Below are the code and all the weights of a small trained network. Each question names an input and a target symbol and asks about switching units off, where a switched-off unit gives its printed mean instead of its output.

import numpy as np


def w(rows, s, z=0):
    codes = np.array(rows[::2]) - 128.0
    scale = np.full(codes.shape[1], s)
    scale[-1] = z or s
    return codes * scale


def norm(h):
    return h / np.sqrt((h * h).mean(-1, keepdims=True) + 1e-5)


def f(y):
    return np.maximum(y, 0)


def softmax(a):
    e = np.exp(a - a.max(-1, keepdims=True))
    return e / e.sum(-1, keepdims=True)


def log_softmax(a):
    a = a - a.max(-1, keepdims=True)
    return a - np.log(np.exp(a).sum(-1, keepdims=True))


def net(x, mask):
    ids = ['βδεζθλξπστφψω'.index(c) for c in x.split()]
    T = len(ids)
    res = E[ids] + P[:T]
    r = norm(res)
    for j in range(3):
        rows = slice(3 * j, 3 * j + 3)
        q, k, v = (r @ M[0][rows].T for M in (Q, K, V))
        z = softmax(np.where(np.tri(T) > 0, q @ k.T / 3**0.5, -1e9)) @ v
        o = O[0][rows]
        res = res + np.where(mask[j], z, o[:, -1]) @ o[:, :-1]
    y = f(norm(res) @ A[0][:, :-1].T + A[0][:, -1])
    res = res + np.where(mask[3:11], y, B[0][:, -1]) @ B[0][:, :-1]
    return log_softmax(norm(res)[-1] @ U[:, :-1].T + U[:, -1])


Q, K, V, O, A, B = {}, {}, {}, {}, {}, {}
E = w([
[81,118,45,15,163,192,115,158,181,108,114],'β',
[3,74,152,134,9,100,88,115,162,187,148],'δ',
[43,218,168,121,98,196,111,144,102,91,130],'ε',
[106,177,75,78,89,228,169,41,120,211,136],'ζ',
[108,65,146,147,149,165,137,82,93,17,188],'θ',
[134,91,148,134,155,120,72,250,106,106,154],'λ',
[141,174,124,126,162,166,76,114,77,5,185],'ξ',
[189,121,56,98,119,73,241,94,36,153,210],'π',
[119,128,126,206,196,174,187,182,252,82,182],'σ',
[184,70,186,63,112,240,136,227,66,136,198],'τ',
[243,104,143,195,161,243,96,67,91,166,126],'φ',
[118,148,185,157,193,93,104,14,153,84,97],'ψ',
[188,115,203,87,75,133,119,69,159,48,132],'ω',
],0.017)
P = w([
[97,30,133,130,67,125,11,50,196,186,236],'0',
[86,103,104,129,94,122,66,108,138,142,181],'1',
[103,129,95,131,101,112,80,107,129,148,139],'2',
[102,122,103,114,126,105,109,131,102,136,131],'3',
[110,132,102,111,136,97,131,143,95,133,107],'4',
[121,148,113,112,146,98,143,158,78,133,90],'5',
[132,152,110,117,169,101,161,178,78,113,70],'6',
[138,164,131,116,178,94,187,195,63,122,74],'7',
[149,170,136,113,198,88,214,208,53,116,65],'8',
],0.011)
Q[0] = w([
[156,114,146,107,113,71,67,133,131,64,121],'H1',
[108,119,90,121,173,128,183,147,124,105,141],'H1',
[149,123,2,74,93,122,143,88,227,203,89],'H1',
[132,78,122,148,61,88,102,120,210,185,103],'H2',
[83,113,134,88,113,104,152,121,103,105,129],'H2',
[117,113,124,120,171,135,196,203,116,147,148],'H2',
[119,108,127,101,127,157,181,178,126,159,160],'H3',
[98,167,146,131,217,149,124,77,39,55,114],'H3',
[103,154,103,144,122,108,156,110,176,109,146],'H3',
],0.013)
K[0] = w([
[141,100,241,45,115,30,59,120,198,100,74],'H1',
[145,191,62,69,234,167,188,171,133,129,111],'H1',
[42,99,56,91,78,214,93,80,174,220,209],'H1',
[2,140,114,172,121,107,56,119,221,164,215],'H2',
[157,204,153,81,140,62,101,171,99,62,38],'H2',
[73,163,99,110,215,125,146,183,48,125,114],'H2',
[91,187,58,157,171,126,59,158,58,104,133],'H3',
[237,149,208,89,228,155,221,148,140,73,23],'H3',
[116,50,207,68,77,32,95,110,140,88,105],'H3',
],0.0077)
V[0] = w([
[66,145,153,142,172,105,158,93,167,127,103],'H1',
[93,199,126,140,133,182,218,168,40,128,103],'H1',
[182,254,165,98,77,109,111,123,166,84,130],'H1',
[128,139,147,98,121,46,174,41,129,94,145],'H2',
[171,154,57,83,164,89,142,166,57,150,217],'H2',
[105,179,77,162,212,121,16,86,129,118,159],'H2',
[123,152,138,213,190,60,129,99,165,179,61],'H3',
[241,141,170,122,135,157,89,101,86,129,101],'H3',
[104,170,128,80,139,42,120,132,44,79,73],'H3',
],0.0084)
O[0] = w([
[93,32,160,110,183,150,143,68,124,226,198,104],'H1',
[225,76,111,183,89,184,85,103,245,172,140,83],'H1',
[2,123,194,82,39,162,198,138,156,83,101,161],'H1',
[130,102,112,93,87,64,250,111,224,103,135,150],'H2',
[90,228,76,152,142,143,84,102,97,167,199,173],'H2',
[200,244,185,156,187,91,76,40,228,177,96,133],'H2',
[65,128,85,193,183,111,107,77,139,169,99,2],'H3',
[161,173,105,64,102,126,179,61,55,61,66,174],'H3',
[88,161,179,78,131,58,45,110,132,171,155,107],'H3',
],0.0071,0.0065)
A[0] = w([
[127,166,100,135,174,36,185,199,96,76,131,242],'N1',
[84,107,113,139,80,44,113,161,134,92,161,148],'N2',
[116,57,148,198,67,2,148,209,169,215,91,156],'N3',
[112,226,154,128,127,180,172,173,112,158,118,235],'N4',
[101,172,113,67,144,152,129,211,160,177,86,121],'N5',
[135,154,78,156,198,161,177,170,179,155,138,254],'N6',
[149,134,160,144,194,89,93,171,101,126,84,147],'N7',
[68,128,86,176,212,49,100,10,145,186,52,92],'N8',
],0.0084,0.0039)
B[0] = w([
[85,127,144,148,111,125,104,150,177,254,75,254],'N1',
[164,100,98,96,95,42,179,169,131,131,51,199],'N2',
[97,76,1,133,101,148,28,66,159,51,163,170],'N3',
[170,25,100,169,157,62,166,125,108,170,135,254],'N4',
[183,124,133,70,183,144,118,99,138,113,156,180],'N5',
[46,173,139,119,165,112,168,199,153,157,55,219],'N6',
[89,118,131,118,99,131,126,79,108,202,68,167],'N7',
[93,86,82,122,133,207,126,58,31,107,226,175],'N8',
],0.0097,0.0067)
U = w([
[149,154,76,2,203,152,86,147,158,96,133,20],'β',
[104,53,43,111,72,114,37,122,163,139,118,75],'δ',
[117,106,220,129,63,185,76,123,162,177,152,159],'ε',
[158,159,109,121,18,251,119,94,201,198,132,192],'ζ',
[239,22,157,125,187,51,124,122,133,140,167,71],'θ',
[121,121,168,140,103,68,33,143,70,204,43,50],'λ',
[200,237,212,94,123,86,89,92,126,133,164,210],'ξ',
[127,207,68,123,74,33,155,150,113,161,230,30],'π',
[95,139,145,239,172,134,171,164,176,109,123,254],'σ',
[137,159,112,126,100,193,111,205,43,80,220,161],'τ',
[192,139,73,195,161,135,153,84,61,79,37,75],'φ',
[27,136,142,116,162,139,130,41,52,134,177,110],'ψ',
[81,129,155,36,82,108,179,142,93,116,45,164],'ω',
],0.0084,0.0028)

Each question gives the input, a string of symbols that net reads in full, and the target symbol t.
The units are the heads (3 rows each of Q, K, V and O) and the neurons (one row each of A and B). Each row of codes is followed by its name. A weight is (code - 128) times the scale printed after its matrix; where a second scale follows, it is the last column's (O, A, B and U).
mask holds one flag per unit, heads first, then neurons. A switched-off unit (its flag False) gives its mean, the last column of its rows in O or B, instead of its output. The means were averaged over made-up inputs and are rounded, as every weight is.
A unit's drop is (log p(t) with every unit on - log p(t) with that unit switched off) / (log p(t) with every unit on - log p(t) with every unit switched off).
The circuit of an input: a set's keep is (log p(t) with only the set's units on - log p(t) with every unit switched off) / (log p(t) with every unit on - log p(t) with every unit switched off). Starting from all 11 units, units are removed one at a time, each time the one whose removal leaves the highest keep (on an exact tie, the one counted first), for as long as the keep stays at least 0.8.
circuit, biggest first: the units of the circuit, biggest drop first
unit that matters most: the unit with the biggest drop
heads that matter: for each layer, one digit per head in row order, 1 if its drop is at least 0.15 and else 0, layers parted by /
input ξ λ θ ξ λ θ, target ξ: circuit, biggest first : (H2; H3; H1)
input β ψ ξ ξ θ ε δ, target δ: heads that matter : 000
input ω τ θ, target ω: unit that matters most : H1
input ξ β ξ β φ ω ψ, target ω: circuit, biggest first : (H2; H3)
input θ ξ ξ, target ξ: heads that matter : 010
input λ ω θ ζ ψ ε, target ψ: circuit, biggest first : (H3; N8)
input ξ τ λ θ ε, target λ: circuit, biggest first : (N4; H2)
input θ δ θ, target θ: circuit, biggest first : (H1; H2)
input τ β τ θ θ, target τ: circuit, biggest first : (H2; H3)
input φ δ ξ τ θ ω λ β θ, target λ: circuit, biggest first : (N1; H3; H1; N4)
input ε ζ ε, target ζ: heads that matter : 100
input τ σ λ ε τ θ, target τ: heads that matter : 010
input λ π ε, target π: circuit, biggest first : (H2; N4)
input φ θ ξ, target φ: circuit, biggest first : (H3)
input τ δ ε θ ε, target θ: heads that matter : 000
input ε π θ ξ λ σ θ, target σ: heads that matter : 001
input δ ω φ π θ θ ε, target θ: heads that matter : 100
input ξ θ τ δ ξ ω ξ, target ω: heads that matter : 000
input ε θ θ φ λ ξ ψ ξ ξ, target ψ: heads that matter : 001
input ξ θ ε τ λ, target λ: unit that matters most : N7
input φ φ ε ω δ ε λ θ θ, target λ: circuit, biggest first : (N1; H3)
input τ ω π ξ, target ω: heads that matter : 100
input ω β ψ ω δ ζ ξ, target ξ: circuit, biggest first : (H2; H3)
